Below is a small trained network, with its code and all its weights. Each question gives an input and a class and asks what happens when units are switched off, that is, made to give their printed mean instead of their output.

import numpy as np


def w(rows, s, z=0):
    codes = np.array(rows[::2]) - 128.0
    scale = np.full(codes.shape[1], s)
    scale[-1] = z or s
    return codes * scale


def f(y):
    return y / 2 * (1 + np.tanh(0.7978845608 * (y + 0.044715 * y**3)))


def log_softmax(a):
    a = a - a.max(-1, keepdims=True)
    return a - np.log(np.exp(a).sum(-1, keepdims=True))


def net(x, mask):
    res = np.array(x, float).reshape(1, 3) / 4 @ E
    y = f(res @ A[0][:, :-1].T + A[0][:, -1])
    res = res + np.where(mask, y, B[0][:, -1]) @ B[0][:, :-1]
    return log_softmax(res[-1] @ U[:, :-1].T + U[:, -1])


A, B = {}, {}
E = w([
[118,129,124,129,126,128,129],'x0',
[66,64,155,113,167,175,184],'x1',
[252,132,106,70,88,143,132],'x2',
],0.013)
A[0] = w([
[110,139,187,80,61,178,81,5],'neuron 0',
[109,85,130,168,224,87,156,139],'neuron 1',
[142,201,163,162,83,50,2,76],'neuron 2',
[160,101,42,195,61,94,26,94],'neuron 3',
[142,104,94,138,145,158,85,5],'neuron 4',
[86,90,172,143,236,140,188,225],'neuron 5',
[163,175,140,65,138,139,128,191],'neuron 6',
[223,150,116,97,60,153,196,125],'neuron 7',
[151,182,164,76,123,156,145,5],'neuron 8',
],0.0093,0.0032)
B[0] = w([
[102,71,65,56,91,38,199,117],'neuron 0',
[100,141,152,245,111,91,196,190],'neuron 1',
[162,120,136,139,89,156,187,254],'neuron 2',
[227,152,79,150,106,225,112,220],'neuron 3',
[100,101,154,25,109,89,191,115],'neuron 4',
[197,173,160,186,73,135,186,243],'neuron 5',
[97,147,188,195,123,175,108,179],'neuron 6',
[50,255,195,164,61,127,120,234],'neuron 7',
[59,38,71,167,65,124,105,136],'neuron 8',
],0.0082,0.0092)
U = w([
[134,217,210,186,143,191,103,251],'0',
[213,118,82,146,57,236,253,222],'1',
[33,219,206,191,32,105,62,158],'2',
[159,89,90,151,174,164,86,66],'3',
[66,197,98,111,211,148,96,5],'4',
[167,1,98,76,134,61,105,5],'5',
[52,24,95,29,103,91,25,5],'6',
],0.0059,0.0032)

Each question gives the input, the list of numbers given to net, and the class t.
The units are the neurons (one row each of A and B). Each row of codes is followed by its name. A weight is (code - 128) times the scale printed after its matrix; where a second scale follows, it is the last column's (A, B and U).
mask holds one flag per neuron, in row order. A switched-off neuron (its flag False) gives its mean, the last column of its row in B, instead of its output. The means were averaged over made-up inputs and are rounded, as every weight is.
A unit's drop is (log p(t) with every unit on - log p(t) with that unit switched off) / (log p(t) with every unit on - log p(t) with every unit switched off).
The circuit of an input: a set's keep is (log p(t) with only the set's units on - log p(t) with every unit switched off) / (log p(t) with every unit on - log p(t) with every unit switched off). Starting from all 9 units, units are removed one at a time, each time the one whose removal leaves the highest keep (on an exact tie, the one counted first), for as long as the keep stays at least 0.8.
units of the circuit, in order: the units of the circuit, biggest drop first
most important unit: the unit with the biggest drop
k most important neurons: the k neurons with the biggest drops, biggest first
drop when u is switched off: that unit's drop, to one decimal
input [0,-5,-4], class 1: units of the circuit, in order	neuron 7; neuron 2
input [1,3,6], class 2: 2 most important neurons	neuron 7; neuron 3
input [1,-5,-2], class 1: most important neuron	neuron 7
input [-2,-7,-2], class 1: units of the circuit, in order	neuron 2; neuron 3
input [-4,-7,0], class 1: 2 most important neurons	neuron 2; neuron 3
input [-8,-2,8], class 0: 3 most important neurons	neuron 7; neuron 3; neuron 1
input [-1,-6,-4], class 1: units of the circuit, in order	neuron 2; neuron 7
input [0,-7,8], class 2: 4 most important neurons	neuron 7; neuron 6; neuron 8; neuron 5
input [2,-8,-3], class 1: 3 most important neurons	neuron 2; neuron 3; neuron 7
input [-3,-3,-2], class 3: units of the circuit, in order	neuron 7; neuron 5
input [-1,3,4], class 2: 2 most important neurons	neuron 3; neuron 7
input [-2,-8,-2], class 1: units of the circuit, in order	neuron 2; neuron 3
input [-8,4,4], class 0: units of the circuit, in order	neuron 2; neuron 7
input [8,6,5], class 0: most important unit	neuron 2
input [2,-5,-2], class 1: units of the circuit, in order	neuron 7; neuron 2
input [1,3,4], class 2: 2 most important neurons	neuron 3; neuron 7
input [-2,-6,-5], class 1: 3 most important neurons	neuron 2; neuron 7; neuron 3
input [2,-5,6], class 2: 2 most important neurons	neuron 7; neuron 6
input [3,-1,6], class 2: drop when neuron 7 is switched off	0.5
input [-5,-7,-3], class 1: drop when neuron 7 is switched off	0.1
input [-3,-6,-2], class 1: drop when neuron 7 is switched off	0.2
input [3,0,7], class 2: drop when neuron 7 is switched off	0.4
